Questions about the table below. Indices start at 1.
1) Give the entry in row 3 and column 3.
2) Give the entry just left of 145.
3) Give the entry in row 3 and column 1.
4) Give the entry in the bottom-left corner.
5) Give the entry in row 1 and column 1.
6) Give the entry in row 2 and column 1.
7) Give the bottom-right entry.
8) Give the smallest entry.
[[112 112 118 124 139 127 121 139 125 129]
 [137 129 133 133 125 126 145 120 114 134]
 [129 117 139 126 127 121 142 113 128 124]
 [135 121 118 127 130 122 137 133 137 130]
 [115 123 115 130 117 115 118 115 115 123]
 [125 133 125 129 120 138 123 142 140 120]
 [125 121 117 134 116 122 131 123 131 124]
 [122 130 141 130 125 108 131 139 111 129]
 [130 120 128 128 122 119 123 123 143 134]
 [138 110 112 127 135 101 142 118 123 130]
 [121 134 126 125 116 126 113 132 130 123]]
1) 139
2) 126
3) 129
4) 121
5) 112
6) 137
7) 123
8) 101

[[120 135 136 131 141 139 137 127]
 [125 129 114 125 111 140 123 129]
 [118 133 114 126 126 125 130 127]
 [129 123 132 129 134 131 137 125]
 [147 111 143 107 114 118 135 118]
 [128 140 118 126 132 120 120 124]
 [128 142 123 119 113 128 122 118]
 [121 122 143 128 127 103 136 122]
 [125 125 117 134 137 132 119 150]
 [135 110 139 129 124 123 122 149]
 [128 123 142 103 115 119 122 112]
 [118 148 131 119 138 127 147 127]
 [130 114 122 127 134 128 137 137]
 [120 130 157 127 119 100 122 117]]
Indices start at 1.
What is the entry directly above the smallest entry?
A: 128
What is the entry just right of the smallest entry?
A: 122
What is the entry at row 1, column 3?
A: 136
The top-left entry -> 120
What is the entry at row 3, column 1?
A: 118
The entry in the bottom-left corner is 120
The entry in row 2 and column 2 -> 129
The entry at row 1, column 2 is 135
The entry just left of the smallest entry: 119
What is the bottom-right entry?
A: 117
The entry in row 2 and column 1 -> 125
The top-right entry: 127
The top entry of the column that holds the smallest entry: 139
The bottom entry of the column that holds the smallest entry: 100
The entry just right of the largest entry -> 127
The entry directly above 112: 149
What is the entry in row 3 and column 3?
A: 114

[[116 122 117 147 112 136 135 131 144 138]
 [141 128 130 109 157 125 117 130 113 112]
 [132 133 134 123 126 122 125 122 120 120]
 [127 124 126 128 146 132 116 126 123 127]
 [124 127 126 133 108 132 138 127 131 131]
 [142 136 143 107 148 116 136 126 113 110]
 [124 130 129 146 107 132 140 132 147 144]
 [127 135 127 133 117 133 141 132 139 142]
 [113 117 111 145 118 140 129 129 140 139]
 [135 129 126 124 125 128 134 131 124 126]
 [128 136 131 143 121 126 129 127 140 148]]
The entry in the top-left corner is 116
The fourth-last entry, reading row by row is 129
The top-right entry?
A: 138
The entry just right of 108?
A: 132
The entry just left of the largest entry -> 109
The top entry of the column that holds the largest entry -> 112
The first entry in the row that holds the largest entry?
A: 141
The fourth entry, reading row by row?
A: 147
The second entry, reading row by row: 122
The entry in the bottom-left corner?
A: 128
The largest entry in the first column?
A: 142
The third entry on the diagonal from the top-right corner: 122
The 2nd entry on the diagonal from the top-right corner?
A: 113
The bottom-right entry: 148
The third entry on the main diagonal?
A: 134
The smallest entry in the first column?
A: 113
The last entry of the largest entry's row?
A: 112
The third-last entry, reading row by row?
A: 127
The maximum is 157
The bottom entry of the column that holds the largest entry?
A: 121
The second entry on the main diagonal?
A: 128
The entry directly below 108?
A: 148

a =
[[158 125 134 131]
 [101 132 125 125]
 [122 124 135 127]
 [116 125 124 124]
 [128 127 125 133]
 [110 128 118 130]
 [135 127 126 138]
 [129 124 122 119]
 [123 128 138 137]
 [137 124 128 136]
 [122 127 128 141]]
The third entry on the main diagonal is 135
The 2nd entry, reading row by row: 125
The entry in the bottom-right corner: 141
The top-right entry: 131
The first entry on the main diagonal?
A: 158
The entry directly below 131 -> 125
The 3rd entry from the end, reading row by row?
A: 127
The 4th-last entry, reading row by row?
A: 122
The third smallest entry: 116
The entry directly below the smallest entry: 122
The entry directly below 119?
A: 137
The entry just right of the smallest entry?
A: 132
The first entry in the row that holds the smallest entry?
A: 101

98,118,123,133,127,120,115,135,128,119,136,122,121,126,112,116
132,127,123,121,120,131,129,122,144,117,140,132,141,133,134,126
125,130,119,132,134,131,136,125,139,147,139,126,138,126,137,125
132,131,130,123,129,128,139,127,143,135,144,123,133,123,148,133
132,120,131,121,121,111,126,130,116,123,131,104,123,125,114,124
129,125,122,122,139,151,126,134,132,127,151,148,120,118,122,145
128,125,125,125,128,126,128,124,124,125,114,120,122,115,108,133
118,152,113,132,134,115,133,122,127,119,131,124,133,131,137,109
128,130,119,124,124,130,130,114,127,123,117,134,124,132,123,115
128,129,122,131,135,117,127,116,123,140,121,116,115,116,118,116
139,123,120,112,127,122,140,111,112,146,124,119,130,125,119,116
129,130,143,124,137,132,124,138,128,128,122,113,145,122,119,126
Counting starts at 1.
Report the entry in the bottom-right corner.
126
Report the top-right entry.
116
The bottom entry of the column that holds the largest entry is 130
The entry directly above 108 -> 122
Report the entry in row 1 and column 3.
123
The entry in the bottom-left corner: 129
Report the top entry of the column that holds the largest entry.
118
The entry at row 2, column 2 is 127
The entry in the top-left corner: 98
The entry at row 3, column 1: 125
Report the entry at row 2, column 3.
123
Report the entry just left of the largest entry.
118
The entry directly below the smallest entry: 132
